Each row has a hidden stage along a path, written after it and counted from one end. A new block has a new path.
26 -71 233 308 347 -288 150 11 -20 173 335 -91 -2 87 -15 -224 1 12 -427 41 79 -99 -277 47 73 -174 -300 201 212 229 -429 66 -75 -71 179 6 -168 -> 7
-23 -124 60 113 146 -72 11 42 15 40 175 -61 61 72 -36 -127 94 77 -189 55 40 -106 -35 43 -8 -132 -145 51 133 129 -187 54 44 -113 91 -42 -26 -> 12
-57 7 -167 -172 -12 89 -181 36 145 -180 -21 57 -42 30 3 -4 -8 61 141 32 63 -51 142 28 32 -48 -84 43 38 -132 -5 -27 51 29 -87 -20 47 -> 31
35 -23 219 23 -151 -31 81 76 70 152 78 33 -138 -109 73 158 -35 64 -61 -126 -162 3 -78 -15 -40 -53 47 -96 229 -81 -141 -53 97 20 -162 -198 153 -> 4
35 -82 127 35 -68 -121 166 68 -42 134 66 -13 -97 -34 44 132 -17 64 35 -81 -180 -99 -97 -29 45 28 -25 62 146 -14 -132 -21 73 -17 -121 -114 75 -> 5
-16 -120 114 7 -7 -97 94 48 37 57 103 19 -88 -8 42 99 56 45 -19 -59 -220 -109 -19 18 -32 -55 -100 51 130 28 -175 -31 95 -80 -107 -111 97 -> 3
33 -65 -37 -10 -68 -46 43 71 -17 45 -29 -19 32 44 0 39 -25 89 38 26 45 -31 -17 -68 60 45 47 -35 87 -29 -4 38 50 -79 -55 -26 -35 -> 14
-128 237 416 -108 -28 -293 246 -232 437 -284 -101 -222 97 322 -197 248 -9 -193 -85 -154 -267 72 48 -60 -192 23 -281 -61 284 33 -80 -98 55 31 95 -107 -188 -> 10
59 -90 134 4 -62 -106 125 88 -20 151 74 14 -113 -58 69 124 -53 54 13 -80 -153 -15 -81 -30 31 32 -17 -4 142 -40 -152 -32 45 -23 -150 -118 25 -> 3
18 -69 152 30 -3 -128 96 52 69 97 101 43 -111 -15 59 91 -14 28 -87 -64 -163 -30 -80 -3 -20 -47 -83 7 162 -3 -217 -31 42 -59 -117 -92 33 -> 3
-14 46 -67 3 -59 -27 -20 21 123 -100 -88 14 23 98 -47 62 5 61 52 38 30 -122 38 -74 72 -30 -26 -28 56 -82 90 26 105 -53 -49 -23 71 -> 20
-129 -32 -58 -142 -9 -24 -42 38 168 -238 -79 -55 80 164 -103 97 59 1 129 -15 -60 -112 211 -61 -17 -38 -127 -38 -12 -20 101 30 143 -127 -46 -79 34 -> 24
18 -95 189 69 -53 -98 131 98 -23 167 114 -33 -62 -46 35 90 -12 63 -83 -94 -117 -48 -92 -29 1 -38 -5 -26 177 23 -159 8 81 -54 -88 -161 68 -> 7
16 -131 156 -4 -1 -137 148 80 -16 102 100 -42 -58 2 22 115 -5 29 8 -87 -191 -42 -32 -27 1 22 -88 14 118 30 -155 -15 62 -72 -102 -127 -8 -> 4
-60 -38 -114 -33 -26 -39 -23 62 78 -113 -79 14 44 110 -38 60 28 54 69 37 18 -142 90 -90 64 -43 -31 -19 -8 -27 92 59 130 -153 -71 -26 66 -> 21
-88 -35 -93 -43 -36 -42 -40 36 96 -117 -76 18 51 101 -13 48 34 39 -4 44 48 -112 95 -96 21 -97 8 -57 17 9 81 57 150 -197 -55 -31 66 -> 20
-8 -2 -70 -28 -78 0 -25 15 47 -54 -60 -15 41 54 -15 32 9 79 40 53 73 -78 43 -66 52 -29 42 -40 78 -43 86 20 109 -66 -30 -36 44 -> 17
8 -102 -56 1 5 12 -13 50 -17 -15 34 -63 75 61 -50 -31 70 109 45 64 35 -103 56 -8 41 -9 -40 3 67 14 20 34 84 -65 20 -47 9 -> 15
15 -34 -213 -23 206 -158 -1 57 -67 -71 29 -45 31 147 -25 -135 -115 39 96 107 215 -90 -51 -47 241 83 -188 251 -39 3 -87 74 -94 -24 34 145 -249 -> 28
83 4 103 -66 -165 -9 26 25 81 94 14 88 -179 -116 108 163 -58 61 60 -72 -156 35 -43 -8 -5 12 43 -56 184 -155 -95 -113 65 71 -200 -123 107 -> 0
-91 35 -112 -51 -29 -95 -18 25 126 -138 -109 48 3 118 4 67 -39 11 16 27 64 -108 40 -110 69 -67 -14 13 20 -36 43 51 103 -151 -87 17 33 -> 23
-163 -18 -173 -365 -19 -65 -47 -29 214 -392 -190 -38 55 228 -80 171 5 -68 330 -19 -124 -41 303 -61 -32 91 -180 52 -70 -69 101 -35 84 -105 -107 11 -106 -> 32
245 -27 307 335 164 260 -95 -5 -146 282 559 -214 -89 -274 -103 -298 214 282 -83 29 -17 -240 -136 323 110 -171 -285 219 364 -51 -196 -143 59 554 255 -323 303 -> 4
-21 -167 -35 19 12 -73 62 104 -13 32 33 -6 41 83 -15 24 64 90 -2 23 -63 -115 10 -21 9 -6 -49 12 54 56 -96 64 67 -178 -49 -24 1 -> 12
44 -16 43 -11 -175 42 25 44 -32 93 -1 -41 -21 -71 33 71 -20 120 46 -24 27 -31 -28 -35 35 1 129 -59 176 -72 24 -17 108 37 -66 -131 105 -> 12
-29 -100 13 -50 -27 -168 131 -6 19 1 10 62 -115 29 85 141 26 19 57 -30 -232 -141 -36 -20 10 -7 -76 145 86 23 -150 -42 89 -117 -147 -21 68 -> 2
-49 -1 -141 -127 -134 -46 -5 81 -10 -61 -145 10 -8 28 42 118 -107 39 153 -9 103 -56 58 -157 124 26 119 -29 -6 -83 142 45 121 -115 -147 -42 31 -> 24
-4 -54 195 19 -153 -111 132 102 39 168 35 47 -120 -77 100 178 -74 34 -107 -131 -129 17 -105 -78 -32 -53 100 -108 195 -27 -156 -2 97 -103 -187 -161 100 -> 6
-62 -11 -71 16 2 -18 -59 41 174 -129 -43 43 46 130 -58 27 70 60 -37 56 3 -137 80 -43 4 -107 -78 -55 41 -26 29 51 116 -148 -37 -18 87 -> 20
-143 -54 -240 -217 41 15 -156 11 158 -277 -60 68 -9 115 1 10 47 23 151 56 4 -121 195 15 0 -69 -138 115 -31 -46 -19 0 79 -110 -83 37 29 -> 31
-13 -83 194 223 249 -268 157 33 100 83 221 -5 -28 137 -33 -70 49 9 -301 -3 -121 -135 -186 43 1 -121 -309 148 170 150 -389 49 -39 -124 55 11 -83 -> 6
-84 -38 -31 -61 -77 -53 -2 2 109 -75 -62 21 35 80 23 60 27 35 -64 24 16 -46 49 -63 -50 -88 47 -65 103 27 -17 30 120 -182 -54 -29 33 -> 14
7 -64 162 164 339 -252 51 -45 98 52 289 7 -61 88 34 -186 20 -32 -368 61 6 -37 -164 71 4 -189 -339 175 171 176 -427 -9 -72 -89 104 41 -173 -> 1
-1 64 -36 -46 -133 9 -22 11 38 -49 -93 -44 22 17 -11 73 -44 61 80 14 106 -58 47 -110 89 -21 91 -71 82 -89 165 6 141 -9 -49 -92 74 -> 20
13 -49 168 102 -34 -79 80 100 123 105 77 27 -33 31 -11 70 8 70 -155 -62 -102 -27 -89 -6 -47 -60 -50 -90 194 -17 -197 27 35 -75 -76 -98 45 -> 10
-40 -22 -146 -147 46 26 -119 50 13 -119 18 -42 10 33 -6 -59 -58 50 128 38 164 -27 100 -14 103 -7 -75 83 23 -63 5 7 24 23 -18 -20 -68 -> 29
-25 2 187 43 -173 2 22 61 111 121 49 45 -82 -90 75 105 -12 72 -184 -90 -44 9 -70 -27 -89 -152 125 -155 253 -37 -129 -8 131 -57 -114 -185 180 -> 10
36 103 -17 -40 -192 73 -47 19 4 1 -77 -48 -18 -64 8 77 -74 92 115 -5 143 -46 26 -103 123 -20 149 -78 117 -149 204 -19 155 89 -66 -143 141 -> 21
40 105 -184 -215 -224 91 -79 41 24 -89 -163 25 -85 -44 40 131 -150 95 352 -17 91 -12 63 -65 158 142 116 41 62 -277 152 -55 47 176 -173 -37 55 -> 29
-57 -19 -221 -203 -39 16 -95 47 45 -168 -88 21 -18 59 9 39 -53 53 236 31 70 -72 123 -36 98 49 -34 96 -15 -112 52 2 49 -13 -104 15 -15 -> 29
-31 -64 -195 -83 170 -24 -104 54 13 -141 61 -36 31 110 -49 -124 -10 59 117 89 136 -105 78 24 132 5 -206 182 -22 -17 -66 35 -24 -5 28 58 -117 -> 29
-22 -91 -9 -4 -36 17 -26 59 39 1 32 -18 46 30 -13 -1 62 96 -38 30 23 -64 47 -11 -22 -70 5 -59 107 15 -30 31 101 -103 -17 -74 51 -> 14
-103 -79 -14 -48 -90 -117 65 29 86 -28 -64 58 -6 74 62 108 17 24 -82 -10 -56 -68 1 -78 -60 -83 63 -36 101 55 -88 43 122 -247 -111 -22 53 -> 12
39 -110 57 113 35 -109 125 80 -24 100 93 -27 -6 59 -29 16 44 103 -24 -2 -101 -144 -96 8 54 15 -110 86 125 28 -160 37 27 -54 -25 -37 17 -> 10
68 -62 165 65 -74 -128 168 104 -1 169 64 10 -104 -29 36 143 -54 66 -1 -97 -176 -46 -128 -39 43 50 -26 -1 166 -51 -165 -13 33 -7 -142 -112 40 -> 5

Each row has a hidden stage along a path, written after it and counted from one end. A new block has a new path.
-101 24 18 52 -224 -63 28 -51 62 -32 -54 123 -156 118 -26 125 -100 -206 78 177 -48 -143 11 -47 -123 71 -13 122 -112 30 33 166 66 129 18 46 -84 -> 13
-131 101 -97 -105 88 -10 -26 52 125 161 -5 -31 160 44 -130 -2 71 -90 -93 -113 -8 132 -12 -9 226 13 -102 -74 -63 56 -90 -86 -42 -20 181 -354 -281 -> 21
-15 166 42 -27 -84 -105 -227 -11 228 112 16 -71 185 130 -134 90 31 93 27 -139 -46 -32 -32 -67 87 -43 -23 71 -117 90 -34 -22 3 -129 29 -181 -100 -> 14
-1 -15 -86 -81 -28 26 1 -7 -14 -4 16 15 -64 78 -113 4 23 -288 39 40 50 -16 47 -42 86 83 38 -72 -52 -18 -58 27 9 -59 70 -141 -208 -> 16
10 71 63 133 -74 -210 -116 13 -5 49 -48 -2 -7 16 76 40 -55 36 28 -161 -116 -136 17 38 -38 -99 32 29 -133 42 -7 -7 -83 -77 -37 -5 115 -> 10
-194 106 74 43 -112 -160 -248 201 357 287 230 14 66 -320 -69 3 -42 -172 -339 -309 -174 178 -47 68 -10 -239 -418 149 -78 285 -139 -380 -138 -5 58 -64 -317 -> 21
-60 34 -187 -80 33 123 -72 57 -29 14 -225 -74 103 114 -121 8 137 4 160 56 149 168 74 -55 438 183 181 -198 -81 19 -169 108 78 -16 125 -379 -269 -> 17
-94 156 91 -80 -20 -295 27 -49 125 71 74 101 64 308 -58 65 -125 -93 -47 -133 -141 -207 17 20 -68 -181 -95 170 -81 21 15 17 -204 48 103 -142 -44 -> 16
-56 125 166 281 -274 12 -575 154 402 297 123 -83 68 -384 82 -61 -61 223 -145 -295 -206 134 -30 80 -153 -332 -208 112 -73 226 -14 -250 62 -163 -180 233 13 -> 2
-15 173 99 26 -82 -56 -215 -47 211 138 57 -74 178 122 -53 45 -44 112 3 -120 -73 -110 -27 -20 -69 -162 -45 50 -98 31 35 -3 -11 -113 1 -91 59 -> 6
-25 166 162 114 -114 -254 -204 24 152 130 35 -2 91 79 48 63 -134 115 -31 -213 -162 -168 13 53 -118 -276 -55 140 -130 101 -2 -60 -145 -51 -34 15 144 -> 8
-44 -6 17 155 -35 -135 28 -25 -71 20 -94 -29 -25 -61 181 -7 -48 52 -12 -128 -87 -82 29 55 -97 -83 13 -44 -111 -38 3 40 -61 -19 -35 52 167 -> 6
29 -55 -68 126 -59 51 28 -102 34 7 -137 -92 21 -71 135 9 -1 106 20 -35 -41 10 25 -25 -224 2 116 -53 -76 -89 104 74 151 -145 -67 208 140 -> 1
21 159 -3 -29 -66 -32 -223 -30 182 81 -52 -115 210 157 -144 105 70 132 97 -81 12 -23 -25 -96 135 32 72 9 -130 60 -28 32 69 -167 30 -213 -77 -> 12
-6 -102 -93 100 -25 25 151 -130 -38 -37 -124 -104 1 -104 158 14 24 22 -17 -32 -12 5 15 -34 -217 66 59 -88 -89 -123 73 88 119 -106 -43 161 129 -> 3
-148 -76 -113 -80 68 -289 431 -79 -60 -83 -108 15 12 75 78 121 -26 -168 -138 -92 -25 -19 38 -35 -91 62 -66 59 -123 -32 -64 35 -141 100 136 -53 -77 -> 18
-6 134 111 112 -127 -136 -261 25 159 132 57 -46 74 -28 -10 46 -38 57 -17 -176 -114 -96 -31 9 -50 -139 -73 62 -124 96 -6 -67 -35 -120 -46 -35 46 -> 9
-48 -55 -46 83 -38 -114 214 -141 20 -40 -140 -85 61 -11 172 88 -39 99 -50 -66 -47 -46 16 -38 -284 -15 34 31 -126 -82 69 94 42 -40 -23 187 177 -> 3
-36 37 -168 -54 23 117 -111 49 -32 19 -214 -79 94 100 -107 1 142 25 173 36 132 148 59 -56 421 177 184 -201 -83 9 -153 106 86 -48 98 -358 -235 -> 16
-66 -32 -18 133 -27 -247 219 -101 -6 -40 -217 -63 77 20 255 98 -95 224 -50 -153 -99 -66 57 15 -272 -114 76 81 -145 -47 39 85 -55 7 -32 217 263 -> 3
-28 146 101 83 -115 -39 -283 11 215 162 72 -87 139 -29 -18 20 -22 108 -28 -160 -81 -39 -28 0 -43 -166 -88 31 -100 77 -7 -64 -1 -120 -35 -51 34 -> 6
26 97 -110 28 -35 134 -217 10 40 41 -248 -182 210 88 -92 77 143 231 215 28 131 98 22 -97 322 154 238 -177 -146 29 -94 127 171 -141 36 -285 -61 -> 9
-46 -145 -123 68 -37 -278 423 -149 -84 -168 -231 -127 42 -82 174 243 31 30 -71 -72 14 -28 -6 -122 -246 190 50 58 -227 -33 -10 95 35 -33 1 167 139 -> 10
34 198 85 88 -114 84 -334 -84 306 192 -16 -62 187 168 -32 -12 -52 289 84 -69 -133 -83 -21 -17 -162 -184 72 59 -47 -23 177 61 153 -196 -50 50 112 -> 0
-91 -134 -112 134 -44 -146 374 -186 10 -101 -267 -129 72 -113 277 146 -7 210 -87 -72 -48 32 6 -74 -372 84 46 54 -163 -95 87 134 114 -15 -42 308 227 -> 2
-46 180 225 226 -340 8 -643 127 591 339 241 -96 140 -351 -12 4 -91 202 -204 -295 -225 112 -65 31 -284 -394 -291 232 -76 280 22 -309 87 -209 -184 293 -31 -> 1
-35 48 43 90 -52 -136 45 -103 71 34 -72 -28 67 96 133 43 -102 125 -16 -103 -112 -129 28 17 -247 -154 31 70 -95 -53 87 71 -29 -40 -25 133 195 -> 3
-109 4 -116 -104 71 -62 207 -4 5 58 -21 79 -16 102 -71 35 -42 -301 -98 13 -29 8 37 8 -8 17 -54 -18 -59 -4 -12 -23 -60 51 184 -152 -213 -> 23
-91 -38 -51 134 -308 105 -31 25 -14 -78 -222 104 -234 34 -3 155 -101 -188 199 358 58 -46 71 -56 -24 152 144 35 -147 76 -33 245 190 186 -16 94 -93 -> 10
21 159 92 43 -93 -146 -203 -26 152 99 37 -47 120 122 -54 82 -37 68 31 -138 -91 -148 -26 -25 -46 -113 -7 77 -127 57 21 -10 -30 -133 -7 -79 54 -> 10
28 -119 -99 69 -132 146 36 -23 -79 -71 -88 -35 -146 -88 31 36 -26 -237 74 170 96 2 74 -43 -99 92 128 -112 -89 -31 -28 93 140 -40 -29 122 -22 -> 6
-87 -38 -51 30 24 -333 228 -14 -88 -54 -131 22 -18 46 130 74 -44 -45 -63 -180 -75 -58 64 23 -30 -28 3 55 -131 7 -79 15 -175 45 49 -16 18 -> 16
-119 129 41 -119 46 -238 83 -35 90 86 72 93 69 274 -72 31 -95 -158 -81 -126 -109 -143 16 26 -1 -146 -119 100 -60 0 -13 -9 -211 63 153 -219 -111 -> 18
-179 -178 -241 -38 68 -144 554 -35 -125 -96 -228 42 -76 -72 105 138 -18 -273 -155 59 24 113 61 -35 -114 183 -21 -10 -129 -15 -54 40 -13 158 171 27 -157 -> 23
-130 124 19 -109 82 -276 116 8 76 115 60 106 73 226 -48 27 -109 -169 -135 -169 -133 -110 31 62 -5 -185 -129 101 -64 32 -28 -69 -252 74 175 -208 -118 -> 20
4 79 -55 -54 -4 31 -144 -14 50 61 -6 -50 70 108 -126 -8 86 -79 80 -47 24 -5 -3 -46 193 77 39 -96 -64 -14 -42 33 34 -125 59 -261 -164 -> 15
-24 99 88 113 -71 -95 -155 -15 82 109 10 -18 50 31 83 -22 -85 83 -5 -147 -116 -112 18 58 -103 -199 -18 18 -82 4 28 -4 -65 -62 -36 22 134 -> 5
-81 -127 -101 105 -51 -108 334 -165 -1 -96 -215 -113 42 -95 226 132 -17 113 -73 -30 -20 15 13 -69 -327 77 34 30 -150 -88 60 127 98 -5 -29 255 177 -> 3
3 101 66 31 -64 -49 -93 -71 96 72 34 -35 73 125 -7 26 -65 3 22 -54 -59 -147 4 -6 -122 -126 3 15 -84 -31 55 45 -14 -83 5 -25 92 -> 6
-34 -83 -73 58 -20 -96 237 -128 -35 -66 -129 -112 47 -49 144 96 0 21 -49 -48 6 -28 13 -56 -217 51 34 -23 -135 -80 23 77 42 -53 -7 118 135 -> 5
-51 154 171 161 -264 -97 -477 108 405 242 203 -116 127 -306 -59 80 -6 74 -167 -271 -142 56 -94 -22 -103 -192 -286 157 -145 260 -61 -256 26 -175 -106 57 -77 -> 9
-80 -101 -113 -39 -71 -72 218 -33 -56 -90 -80 47 -128 22 -5 89 -24 -301 -11 88 40 -8 59 -52 -39 126 11 3 -96 -7 -64 78 5 70 69 -2 -165 -> 16
13 150 109 29 -80 -267 -109 -32 108 59 16 30 68 213 -23 92 -99 28 26 -153 -135 -214 11 5 -87 -159 12 141 -124 49 30 9 -121 -76 7 -37 75 -> 12
-100 41 -111 -52 126 14 63 19 -22 136 14 53 -2 13 -57 -86 41 -237 -84 -72 -63 44 -10 49 128 41 -95 -140 -22 -44 8 -52 -36 -17 167 -285 -214 -> 23
6 193 142 95 -98 -67 -291 -45 258 184 51 -28 153 131 24 -20 -110 220 3 -178 -174 -128 2 44 -184 -296 -14 101 -57 11 114 -13 -16 -137 -49 67 151 -> 2

Each row has a hidden stage along a path, written after it and counted from one end. A new block has a new path.
-138 222 -43 206 -505 30 -47 -172 -190 168 93 -128 176 331 264 -172 343 -62 -273 165 -323 18 10 -92 210 -458 134 -90 -122 -23 -78 253 104 -324 -494 18 104 -> 1
-84 164 157 -64 -278 92 143 103 26 135 -139 168 211 -185 224 -133 38 -91 -281 -55 -20 -114 -216 263 -4 82 84 40 195 -26 -46 1 105 -207 -246 16 27 -> 1
-229 -212 176 214 -75 -129 141 36 -1 -122 115 93 149 -164 82 48 176 -8 -144 -100 -162 116 -210 364 -5 155 272 13 52 -1 -30 -23 -82 -67 -253 236 -15 -> 31
-226 -259 285 216 -65 -172 -53 217 -21 -67 113 289 -72 -267 10 270 130 29 -153 33 -80 159 -242 373 -153 34 73 123 155 20 77 -149 -247 38 -34 35 -181 -> 29
-102 130 188 0 -65 -81 -110 71 -128 134 -115 12 -36 -44 33 -53 -79 -176 -83 202 -63 -43 -82 74 31 -115 -340 114 -7 -120 76 35 -100 -89 -110 -246 90 -> 9
90 264 -357 70 84 134 -142 -235 177 139 64 -313 142 236 14 119 185 255 -8 -80 153 5 525 -284 249 -84 -298 -75 -264 -10 209 70 31 -118 59 -8 50 -> 15
-121 -279 290 251 -109 -166 -120 -15 5 44 287 93 -15 54 -46 72 152 -31 66 45 -213 201 -53 68 31 -131 -98 39 130 158 45 120 -272 132 1 117 -15 -> 25
-232 -61 405 -156 -172 29 -144 39 113 424 106 -64 -233 182 -210 -144 -12 -65 280 122 -201 -30 82 -420 149 -189 -597 -37 228 123 183 60 -243 315 52 -400 104 -> 21
-232 -91 12 234 -37 -45 -13 280 135 -7 93 65 127 -382 237 15 -70 -13 -328 -288 -36 -30 -203 272 -163 99 42 -4 171 232 90 -374 6 -55 83 23 -115 -> 32
-215 -189 148 291 -112 -136 49 272 4 -103 208 271 117 -236 204 245 12 -75 -247 -168 -135 50 -296 449 -146 145 201 115 161 206 63 -223 -100 -6 -6 160 -169 -> 33
83 -46 3 -5 66 71 59 -406 208 70 49 -274 160 105 -203 -200 293 217 181 -29 3 132 304 -201 273 99 -129 -127 -63 -104 -50 287 -93 -65 -176 205 248 -> 19
10 176 -126 93 -80 -10 -90 -267 -166 66 8 -225 82 344 -40 77 291 70 25 248 -111 40 261 -154 302 -230 -171 42 -364 -286 71 316 -85 -195 -334 -76 162 -> 11
-1 -26 215 295 -166 -248 -237 11 -343 27 225 121 -18 307 67 220 2 -297 31 341 -274 93 -81 119 98 -321 -292 261 -108 -1 96 291 -271 5 -70 -71 51 -> 10
19 -69 154 -79 178 27 -12 -151 231 92 -122 -179 16 -267 -206 -274 23 109 88 -12 110 63 98 -75 66 171 -343 -51 119 -104 -23 17 -146 -35 5 -31 209 -> 18
-69 -56 -40 134 -110 51 -164 -245 138 179 168 -261 -11 161 -133 -109 361 257 57 41 -119 143 288 -364 192 -276 -197 -162 -53 24 36 127 -150 -32 -103 -24 103 -> 23
-106 -10 291 -83 -26 -74 -134 65 -170 206 -99 -100 -116 1 -138 -170 -110 -215 134 286 -184 -107 -109 -138 121 -152 -580 168 -8 -228 103 131 -260 51 -116 -453 239 -> 13
106 -25 329 -45 -32 -97 63 90 -92 145 212 179 232 296 67 116 -305 -433 309 -33 -175 -169 -83 137 215 193 -425 319 89 140 206 355 -170 297 119 -1 156 -> 12
-159 4 -49 80 -13 54 13 -277 251 119 89 -320 117 80 -45 -199 304 237 0 -157 -33 144 303 -207 205 -36 -17 -264 -62 47 22 59 27 -59 -174 156 107 -> 25
-170 -277 374 184 -43 -198 -8 -49 21 -46 184 192 -47 -20 -109 184 228 28 60 78 -111 286 -67 255 9 50 69 36 117 32 13 113 -263 99 -109 223 -79 -> 26
-182 -72 94 144 -147 -50 -25 -457 57 108 208 -308 1 407 -171 -125 488 186 162 126 -232 283 336 -292 328 -227 11 -237 -164 -44 -34 344 -105 -31 -377 191 153 -> 23
-207 -196 222 39 -33 -31 41 114 112 77 31 32 46 -245 -24 -84 76 33 -45 -115 -89 10 -147 108 -11 91 -72 2 162 6 53 -85 -136 62 -79 -35 33 -> 28
-11 27 92 240 -8 -184 -247 17 -194 36 94 -24 -22 93 56 94 -56 -185 -42 228 -118 64 4 62 50 -236 -370 171 -109 -27 110 112 -201 -58 15 -129 67 -> 12
-184 -271 268 290 -154 -190 -31 89 -71 -34 309 204 56 53 68 235 154 -72 -18 -9 -238 160 -155 262 8 -52 87 107 81 137 78 75 -225 111 -76 168 -98 -> 29
-125 -86 404 -169 -49 24 -90 54 142 365 67 -77 -110 31 -176 -264 -181 -157 284 27 -145 -89 10 -320 122 -23 -654 20 276 142 146 62 -226 298 138 -330 192 -> 19
51 -33 465 94 -464 -114 42 158 -234 177 300 440 235 334 237 100 -129 -503 64 98 -371 -103 -340 278 103 -82 -100 302 270 268 30 405 -144 156 -78 106 48 -> 4
113 165 22 0 -3 20 86 -24 65 -2 -139 91 264 -204 136 -44 -9 -38 -204 -66 139 -40 -53 317 6 199 -11 82 54 -65 -40 52 53 -232 -97 157 71 -> 7
-224 -178 201 171 12 -119 14 85 114 -37 82 109 28 -231 36 101 111 57 -128 -113 -10 154 -87 285 -70 118 77 -14 120 73 59 -131 -110 13 -37 146 -104 -> 28
-348 -204 294 193 -188 -162 23 147 -108 -23 134 191 -66 -61 33 202 198 -31 -113 84 -236 126 -238 277 -34 -37 146 64 60 -24 56 -63 -188 13 -247 -1 -114 -> 31
39 300 -301 26 107 91 -66 -225 111 89 -52 -301 154 174 36 78 148 185 -50 -43 158 -15 433 -152 241 -12 -233 -60 -303 -125 173 79 72 -179 -69 -8 83 -> 13
-11 81 110 250 -79 -199 -129 -88 -198 20 174 -22 108 282 136 78 -36 -268 -10 160 -179 82 39 125 149 -176 -214 127 -139 55 76 252 -95 -51 -84 72 90 -> 10
115 249 70 -235 -136 199 85 225 143 308 -76 145 289 -61 192 -66 -264 -179 -49 -228 66 -369 -71 41 72 188 -363 163 228 141 165 15 73 60 139 -181 93 -> 7
63 173 163 -136 -429 177 57 245 -16 300 47 349 219 76 216 114 -19 -140 -106 -46 -93 -285 -191 89 57 -26 -145 215 258 114 120 118 -20 25 -39 -153 -29 -> 3
47 -33 297 -122 -27 0 -3 19 61 239 183 87 66 269 -92 110 -151 -187 352 -3 -94 -101 92 -108 219 134 -505 185 118 120 229 256 -217 325 157 -105 110 -> 16
-208 2 190 108 109 -129 -290 -28 60 153 -89 -248 -252 -206 -121 -267 -77 -33 -54 193 -5 148 79 -172 -37 -220 -536 -88 58 -14 53 -170 -177 -59 67 -291 110 -> 17
-105 -235 224 256 -26 -154 -59 6 103 -2 268 94 85 -45 36 66 73 -29 3 -115 -108 185 -39 180 -3 21 -28 13 153 230 52 36 -174 110 76 236 -43 -> 26
108 19 342 -22 -432 29 102 218 -104 202 188 446 299 146 246 92 -111 -351 -14 -30 -226 -210 -332 270 65 38 -76 299 320 216 45 287 -86 102 -38 55 28 -> 3
-97 323 -115 28 -27 -5 56 -322 -15 57 -113 -301 170 241 79 -118 199 24 -102 63 5 65 287 -24 268 -46 -13 -136 -300 -184 13 201 158 -282 -384 98 161 -> 9
-25 4 156 -60 424 -48 25 -53 426 -72 -268 13 -35 -621 -146 -57 -86 206 -124 -157 481 223 126 328 -176 495 -174 -91 213 -21 1 -308 -36 -111 205 197 -52 -> 18
-269 25 -77 129 -101 20 88 -256 137 70 134 -292 160 214 52 -81 369 185 -48 -153 -130 132 260 -114 250 -55 165 -252 -168 13 53 92 91 -82 -330 197 52 -> 28
56 -178 199 -85 -78 112 85 171 258 223 263 196 245 21 17 102 -76 -25 210 -344 -50 -171 -21 -10 103 247 -256 136 304 292 221 80 -157 359 259 35 10 -> 26
-54 29 244 -203 52 57 -90 128 85 324 -72 -111 -49 -69 -114 -219 -267 -169 201 21 -46 -213 -2 -246 114 31 -717 117 154 -15 195 7 -179 200 144 -444 221 -> 15
-116 50 268 33 46 -196 -37 -74 -186 -64 -134 134 -129 16 -128 268 145 -40 -9 368 27 188 -4 297 52 28 -106 157 -153 -336 53 145 -202 -124 -269 -32 -15 -> 11
-128 83 -331 174 -111 144 16 -93 225 121 200 -288 304 127 205 -37 255 228 -158 -367 -63 -59 276 -177 200 -71 69 -187 -130 176 146 -50 140 -77 -80 120 19 -> 29
5 -283 249 197 35 -125 -34 9 142 -53 213 228 70 -163 -58 193 126 78 26 -79 8 207 -49 270 -52 148 0 85 196 141 33 43 -252 104 112 277 -85 -> 25
52 -23 -119 62 -31 128 -27 -267 279 146 178 -211 176 144 -83 -52 311 293 90 -175 15 81 355 -267 222 -17 -114 -147 -17 94 66 150 -60 5 -11 164 95 -> 23
